Below is a small trained network, with its code and all its weights. Each question gives an input and a class and asks what happens when units are switched off, that is, made to give their printed mean instead of their output.

import numpy as np


def w(rows, s, z=0):
    codes = np.array(rows[::2]) - 128.0
    scale = np.full(codes.shape[1], s)
    scale[-1] = z or s
    return codes * scale


def norm(h):
    return h / np.sqrt((h * h).mean(-1, keepdims=True) + 1e-5)


def f(y):
    return np.maximum(y, 0)


def log_softmax(a):
    a = a - a.max(-1, keepdims=True)
    return a - np.log(np.exp(a).sum(-1, keepdims=True))


def net(x, mask):
    res = np.array(x, float).reshape(1, 7) / 4 @ E
    u = 0
    for l in range(2):
        y = f(norm(res) @ A[l][:, :-1].T + A[l][:, -1])
        res = res + np.where(mask[u : u + 5], y, B[l][:, -1]) @ B[l][:, :-1]
        u += 5
    return log_softmax(norm(res)[-1] @ U[:, :-1].T + U[:, -1])


A, B = {}, {}
E = w([
[94,144,166,148,197,107,185,127,254,62],'x0',
[138,153,109,96,90,101,103,162,159,175],'x1',
[63,102,129,183,134,80,87,61,91,177],'x2',
[144,68,57,97,178,133,185,68,169,150],'x3',
[145,97,85,101,43,184,77,36,138,165],'x4',
[34,105,73,106,109,221,216,129,82,91],'x5',
[122,161,152,32,160,160,104,31,96,43],'x6',
],0.006)
A[0] = w([
[177,90,101,144,95,110,58,106,40,200,139],'L0N0',
[234,126,97,56,98,162,89,66,195,158,10],'L0N1',
[83,135,126,180,206,160,157,135,254,117,196],'L0N2',
[129,172,93,92,111,175,185,23,116,114,143],'L0N3',
[83,113,19,118,22,141,114,140,140,234,42],'L0N4',
],0.0055,0.0013)
B[0] = w([
[151,183,129,130,170,105,252,29,179,178,254],'L0N0',
[125,87,80,195,66,115,88,86,201,53,232],'L0N1',
[182,112,107,128,158,137,103,85,134,224,254],'L0N2',
[163,130,114,197,92,130,139,255,103,82,242],'L0N3',
[198,142,149,231,180,57,167,48,173,152,251],'L0N4',
],0.0074,0.0041)
A[1] = w([
[74,113,168,129,188,97,166,137,200,101,5],'L1N0',
[135,39,58,180,102,141,156,102,138,209,52],'L1N1',
[82,175,193,135,102,99,58,94,58,162,117],'L1N2',
[123,127,144,100,150,212,183,124,152,95,224],'L1N3',
[133,117,138,153,254,81,150,88,179,106,114],'L1N4',
],0.0079,0.0016)
B[1] = w([
[160,123,16,183,93,38,162,152,214,198,171],'L1N0',
[169,184,161,153,253,24,186,87,162,180,241],'L1N1',
[231,53,45,249,146,46,208,107,234,77,163],'L1N2',
[80,107,164,120,143,86,65,16,49,174,193],'L1N3',
[194,142,129,220,83,144,238,95,99,212,255],'L1N4',
],0.0065,0.0077)
U = w([
[167,128,117,168,138,99,166,94,153,165,241],'0',
[132,137,166,116,111,116,94,247,145,131,1],'1',
[131,111,125,113,89,146,59,87,146,61,42],'2',
[56,113,136,66,151,174,107,115,42,111,54],'3',
],0.016,0.0029)

Each question gives the input, the list of numbers given to net, and the class t.
The units are the neurons (one row each of A and B). Each row of codes is followed by its name. A weight is (code - 128) times the scale printed after its matrix; where a second scale follows, it is the last column's (A, B and U).
mask holds one flag per neuron, layer by layer. A switched-off neuron (its flag False) gives its mean, the last column of its row in B, instead of its output. The means were averaged over made-up inputs and are rounded, as every weight is.
A unit's drop is (log p(t) with every unit on - log p(t) with that unit switched off) / (log p(t) with every unit on - log p(t) with every unit switched off).
The circuit of an input: a set's keep is (log p(t) with only the set's units on - log p(t) with every unit switched off) / (log p(t) with every unit on - log p(t) with every unit switched off). Starting from all 10 units, units are removed one at a time, each time the one whose removal leaves the highest keep (on an exact tie, the one counted first), for as long as the keep stays at least 0.8.
units of the circuit, in order: the units of the circuit, biggest drop first
unit that matters most: the unit with the biggest drop
k most important neurons: the k neurons with the biggest drops, biggest first
top k neurons in layer l: the k neurons of layer l with the biggest drops, biggest first
drop of u: that unit's drop, to one decimal
input [6,-1,-3,7,6,6,8], class 2: units of the circuit, in order : L0N4; L0N0; L1N4; L1N1
input [-4,-4,3,-1,-7,1,8], class 3: units of the circuit, in order : L0N4; L1N1
input [-2,8,-1,7,-6,8,4], class 3: unit that matters most : L0N0
input [0,-8,-6,-7,-5,-3,-2], class 1: units of the circuit, in order : L0N0; L0N4; L1N1
input [-4,-4,-6,0,-7,0,-4], class 1: 4 most important neurons : L0N0; L0N4; L1N4; L1N1
input [-4,-1,-3,3,-3,-1,3], class 3: 4 most important neurons : L0N4; L0N2; L1N4; L1N1
input [-6,0,-6,-3,-4,0,-2], class 1: units of the circuit, in order : L1N4; L1N1; L0N4
input [1,1,-8,-2,4,4,8], class 2: 2 most important neurons : L0N1; L0N3
input [2,0,-3,-5,-4,-7,-3], class 1: 4 most important neurons : L0N0; L0N4; L1N1; L1N3
input [-1,1,1,-5,7,-5,8], class 2: top 2 neurons in layer 0 : L0N1; L0N4
input [2,6,-6,-1,1,6,8], class 3: drop of L1N3 : 0.1
input [-6,-2,-7,-3,-8,-1,3], class 1: drop of L0N0 : 0.2
